Below are the code and all the weights of a small trained network. Each question names an input and a class and asks about switching units off, where a switched-off unit gives its printed mean instead of its output.

import numpy as np


def w(rows, s, z=0):
    codes = np.array(rows[::2]) - 128.0
    scale = np.full(codes.shape[1], s)
    scale[-1] = z or s
    return codes * scale


def norm(h):
    return h / np.sqrt((h * h).mean(-1, keepdims=True) + 1e-5)


def f(y):
    return np.maximum(y, 0)


def log_softmax(a):
    a = a - a.max(-1, keepdims=True)
    return a - np.log(np.exp(a).sum(-1, keepdims=True))


def net(x, mask):
    res = np.array(x, float).reshape(1, 7) / 4 @ E
    u = 0
    for l in range(2):
        y = f(norm(res) @ A[l][:, :-1].T + A[l][:, -1])
        res = res + np.where(mask[u : u + 3], y, B[l][:, -1]) @ B[l][:, :-1]
        u += 3
    return log_softmax(norm(res)[-1] @ U[:, :-1].T + U[:, -1])


A, B = {}, {}
E = w([
[255,124,100,120,146,135,106,161],'x0',
[133,131,132,127,141,139,138,120],'x1',
[124,121,127,128,117,116,121,135],'x2',
[120,115,127,134,117,112,116,148],'x3',
[125,133,128,127,137,128,137,129],'x4',
[116,197,89,197,108,135,90,144],'x5',
[142,54,164,64,129,102,155,114],'x6',
],0.0088)
A[0] = w([
[253,125,80,117,145,144,133,194,158],'0.n0',
[159,178,142,135,204,190,195,93,255],'0.n1',
[46,105,153,81,124,135,179,111,85],'0.n2',
],0.0056,0.0023)
B[0] = w([
[105,113,35,68,141,121,111,197,254],'0.n0',
[98,122,148,123,56,75,49,200,215],'0.n1',
[156,29,109,202,43,92,2,123,219],'0.n2',
],0.0063,0.0051)
A[1] = w([
[1,158,173,191,86,134,102,135,5],'1.n0',
[79,113,202,170,78,107,94,112,225],'1.n1',
[96,90,105,139,90,46,84,178,110],'1.n2',
],0.0064,0.0016)
B[1] = w([
[182,176,158,92,170,129,192,123,249],'1.n0',
[110,153,171,203,192,165,206,8,243],'1.n1',
[134,129,169,86,177,254,100,133,254],'1.n2',
],0.0072,0.0067)
U = w([
[114,138,209,153,161,187,163,57,227],'0',
[160,113,75,64,124,167,85,224,189],'1',
[68,3,192,100,92,102,197,50,5],'2',
[196,47,141,20,109,55,158,162,121],'3',
[65,252,112,226,108,118,188,105,86],'4',
[165,198,42,212,67,106,58,199,43],'5',
],0.011,0.003)

Each question gives the input, the list of numbers given to net, and the class t.
The units are the neurons (one row each of A and B). Each row of codes is followed by its name. A weight is (code - 128) times the scale printed after its matrix; where a second scale follows, it is the last column's (A, B and U).
mask holds one flag per neuron, layer by layer. A switched-off neuron (its flag False) gives its mean, the last column of its row in B, instead of its output. The means were averaged over made-up inputs and are rounded, as every weight is.
A unit's drop is (log p(t) with every unit on - log p(t) with that unit switched off) / (log p(t) with every unit on - log p(t) with every unit switched off).
The circuit of an input: a set's keep is (log p(t) with only the set's units on - log p(t) with every unit switched off) / (log p(t) with every unit on - log p(t) with every unit switched off). Starting from all 6 units, units are removed one at a time, each time the one whose removal leaves the highest keep (on an exact tie, the one counted first), for as long as the keep stays at least 0.8.
units of the circuit, in order: the units of the circuit, biggest drop first
k most important neurons: the k neurons with the biggest drops, biggest first
drop of u: that unit's drop, to one decimal
input [-1,-5,7,-3,-6,3,7], class 0: units of the circuit, in order => (1.n2)
input [2,1,5,5,1,-2,-6], class 1: 2 most important neurons => (1.n1; 0.n0)
input [-4,-3,2,-4,8,4,8], class 0: 3 most important neurons => (1.n1; 1.n2; 0.n0)
input [1,4,5,6,-3,2,7], class 1: 3 most important neurons => (1.n1; 1.n2; 1.n0)
input [4,-8,-2,2,7,3,7], class 1: 3 most important neurons => (0.n0; 1.n0; 1.n1)
input [-1,-1,3,1,-2,8,6], class 0: 2 most important neurons => (1.n2; 0.n0)
input [1,-8,0,-6,4,2,4], class 1: 2 most important neurons => (1.n1; 1.n0)
input [-6,-1,6,7,-1,8,2], class 0: drop of 1.n1 => 0.2
input [2,0,-8,-8,-3,6,8], class 1: drop of 0.n1 => 0.1
input [0,8,6,7,-5,6,7], class 0: drop of 0.n0 => 0.7
